Below are the code and all the weights of a small trained network. Each question names an input and a class and asks about switching units off, where a switched-off unit gives its printed mean instead of its output.

import numpy as np


def w(rows, s, z=0):
    codes = np.array(rows[::2]) - 128.0
    scale = np.full(codes.shape[1], s)
    scale[-1] = z or s
    return codes * scale


def f(y):
    return np.maximum(y, 0)


def log_softmax(a):
    a = a - a.max(-1, keepdims=True)
    return a - np.log(np.exp(a).sum(-1, keepdims=True))


def net(x, mask):
    res = np.array(x, float).reshape(1, 6) / 4 @ E
    y = f(res @ A[0][:, :-1].T + A[0][:, -1])
    res = res + np.where(mask, y, B[0][:, -1]) @ B[0][:, :-1]
    return log_softmax(res[-1] @ U[:, :-1].T + U[:, -1])


A, B = {}, {}
E = w([
[150,223,202,215,234,218,95,113,211,158,142,87],'x0',
[67,125,146,198,172,93,44,153,102,85,155,254],'x1',
[205,136,90,201,59,122,140,231,127,194,235,142],'x2',
[61,92,186,158,66,78,61,45,109,234,152,88],'x3',
[222,233,210,58,67,145,99,61,55,105,172,182],'x4',
[122,180,79,37,163,55,36,152,218,122,195,95],'x5',
],0.0068)
A[0] = w([
[136,132,114,195,125,100,83,170,116,140,193,213,96],'neuron 1',
[167,157,103,170,75,130,137,190,118,171,202,131,89],'neuron 2',
[144,147,84,46,127,75,89,146,193,116,154,109,55],'neuron 3',
[177,134,91,136,152,143,174,151,127,72,111,165,71],'neuron 4',
[39,123,168,36,193,146,124,2,131,44,29,106,120],'neuron 5',
[104,86,70,158,154,99,138,156,142,152,91,103,6],'neuron 6',
[101,63,83,166,151,118,177,183,175,155,93,68,47],'neuron 7',
[96,102,158,196,140,115,90,133,100,95,121,194,91],'neuron 8',
[113,176,86,58,145,82,65,137,152,119,195,102,56],'neuron 9',
[180,154,62,104,171,172,166,191,152,60,108,143,44],'neuron 10',
[108,71,87,62,66,59,140,134,96,116,120,171,59],'neuron 11',
[88,133,137,160,165,112,75,166,118,81,145,238,98],'neuron 12',
[193,114,112,117,83,153,180,157,147,189,168,70,78],'neuron 13',
[119,107,147,130,86,89,90,81,126,182,129,62,76],'neuron 14',
[191,133,109,65,100,175,206,99,150,171,77,10,62],'neuron 15',
[126,169,90,58,154,79,63,133,163,120,175,76,79],'neuron 16',
[190,135,68,89,143,164,191,187,137,50,120,136,59],'neuron 17',
[132,94,154,200,85,216,195,113,35,134,86,146,73],'neuron 18',
[138,219,174,216,201,199,130,116,216,144,141,92,87],'neuron 19',
[52,103,139,148,83,96,97,54,122,217,128,95,118],'neuron 20',
[100,99,151,164,87,98,67,81,116,207,174,138,93],'neuron 21',
[147,101,171,168,92,183,220,116,63,135,61,145,130],'neuron 22',
[203,179,167,83,97,143,93,64,83,104,149,173,65],'neuron 23',
[117,71,81,89,96,71,129,139,83,109,134,167,48],'neuron 24',
[102,78,174,145,69,116,104,102,119,212,156,89,7],'neuron 25',
[108,66,91,94,66,64,161,161,101,91,106,172,67],'neuron 26',
[64,97,90,170,164,140,109,139,145,131,102,110,93],'neuron 27',
[79,58,68,184,149,123,142,177,167,153,115,94,51],'neuron 28',
[214,210,186,72,75,140,133,107,59,126,151,156,48],'neuron 29',
[120,95,73,57,65,92,173,128,83,109,136,122,45],'neuron 30',
],0.0076,0.0024)
B[0] = w([
[167,121,119,120,100,74,190,209,111,130,75,143,197],'neuron 1',
[200,84,37,103,131,116,184,148,128,165,212,179,192],'neuron 2',
[66,183,76,198,85,116,140,79,202,148,77,154,196],'neuron 3',
[123,178,86,141,192,118,141,46,103,67,168,63,174],'neuron 4',
[255,74,1,134,109,80,179,238,82,191,208,194,253],'neuron 5',
[71,79,164,77,85,152,108,130,144,122,179,167,178],'neuron 6',
[72,60,195,61,86,135,132,111,147,81,188,172,210],'neuron 7',
[106,159,149,132,81,76,139,182,135,146,40,107,180],'neuron 8',
[59,139,99,184,77,110,150,90,205,161,73,143,198],'neuron 9',
[114,163,99,123,197,118,132,62,88,67,144,89,196],'neuron 10',
[162,138,161,174,140,190,80,109,108,188,138,81,215],'neuron 11',
[156,172,193,92,130,73,137,191,87,88,15,81,199],'neuron 12',
[188,107,115,110,104,56,185,244,87,149,50,161,182],'neuron 13',
[144,168,107,93,185,121,160,84,94,57,105,87,182],'neuron 14',
[130,136,238,115,97,84,129,242,103,124,4,90,212],'neuron 15',
[70,149,113,180,96,129,148,103,170,167,77,162,200],'neuron 16',
[119,189,116,119,215,126,146,61,67,42,152,81,195],'neuron 17',
[52,173,45,174,83,122,110,69,216,174,107,159,215],'neuron 18',
[194,118,185,179,142,204,35,103,101,221,173,79,239],'neuron 19',
[145,176,120,103,192,124,187,88,73,56,138,91,209],'neuron 20',
[139,165,97,125,197,116,156,109,78,54,140,94,194],'neuron 21',
[75,164,73,188,93,120,135,83,208,148,74,160,215],'neuron 22',
[58,52,184,36,83,146,117,138,163,91,197,161,206],'neuron 23',
[168,135,176,193,167,178,62,111,121,186,143,100,197],'neuron 24',
[121,166,83,139,195,112,156,45,84,73,163,80,185],'neuron 25',
[165,138,183,167,146,173,70,120,132,179,140,112,208],'neuron 26',
[99,64,173,62,86,155,120,147,133,113,174,180,185],'neuron 27',
[89,93,167,65,108,135,114,117,141,91,197,175,210],'neuron 28',
[39,46,184,60,98,144,110,117,160,81,198,192,214],'neuron 29',
[178,101,184,187,145,210,51,124,124,174,130,82,202],'neuron 30',
],0.0065,0.011)
U = w([
[44,66,192,30,95,157,105,110,152,90,204,174,95],'0',
[189,142,176,190,156,220,18,98,108,226,148,76,98],'1',
[119,193,68,112,203,119,170,44,63,39,144,72,101],'2',
[44,169,35,185,82,118,137,73,222,183,57,160,110],'3',
[223,92,5,113,118,92,180,208,88,182,176,178,111],'4',
[134,147,197,96,110,77,138,221,91,120,2,102,254],'5',
],0.0092,0.0064)

Each question gives the input, the list of numbers given to net, and the class t.
The units are the neurons (one row each of A and B). Each row of codes is followed by its name. A weight is (code - 128) times the scale printed after its matrix; where a second scale follows, it is the last column's (A, B and U).
mask holds one flag per neuron, in row order. A switched-off neuron (its flag False) gives its mean, the last column of its row in B, instead of its output. The means were averaged over made-up inputs and are rounded, as every weight is.
A unit's drop is (log p(t) with every unit on - log p(t) with that unit switched off) / (log p(t) with every unit on - log p(t) with every unit switched off).
The circuit of an input: a set's keep is (log p(t) with only the set's units on - log p(t) with every unit switched off) / (log p(t) with every unit on - log p(t) with every unit switched off). Starting from the 12 units with the biggest drops (on a tie, the unit counted first), units are removed one at a time, each time the one whose removal leaves the highest keep (on an exact tie, the one counted first), for as long as the keep stays at least 0.8.
units of the circuit, in order: the units of the circuit, biggest drop first
k most important neurons: the k neurons with the biggest drops, biggest first
drop of u: that unit's drop, to one decimal
input [-3,0,-7,6,-6,-1], class 4: units of the circuit, in order	neuron 5
input [-7,-5,-2,-3,-5,7], class 1: units of the circuit, in order	neuron 30; neuron 11
input [-8,-6,-5,8,-8,-5], class 0: 4 most important neurons	neuron 7; neuron 28; neuron 6; neuron 19
input [-7,8,6,4,0,0], class 5: 2 most important neurons	neuron 1; neuron 12
input [2,2,5,-1,2,7], class 3: 2 most important neurons	neuron 5; neuron 9
input [3,-3,7,-4,-3,7], class 3: 2 most important neurons	neuron 5; neuron 3
input [-8,2,1,5,-4,7], class 1: 2 most important neurons	neuron 11; neuron 24
input [-1,-8,3,7,3,-3], class 5: 3 most important neurons	neuron 15; neuron 13; neuron 17
input [6,-8,3,-5,-2,6], class 5: 2 most important neurons	neuron 15; neuron 13
input [-5,1,-1,6,-2,6], class 2: 2 most important neurons	neuron 20; neuron 19
input [6,3,0,-8,-7,3], class 2: 4 most important neurons	neuron 10; neuron 17; neuron 29; neuron 4
input [1,7,7,6,-5,0], class 4: 4 most important neurons	neuron 2; neuron 1; neuron 15; neuron 17
input [-7,-3,-5,-4,4,-7], class 1: units of the circuit, in order	neuron 30; neuron 26
input [-8,-8,-3,-8,7,-5], class 1: units of the circuit, in order	neuron 30
input [-4,5,2,7,-5,-3], class 2: drop of neuron 28	0.0
input [-7,-2,-3,5,-8,1], class 0: drop of neuron 7	1.2
input [6,-4,2,-1,1,-8], class 3: drop of neuron 30	0.1
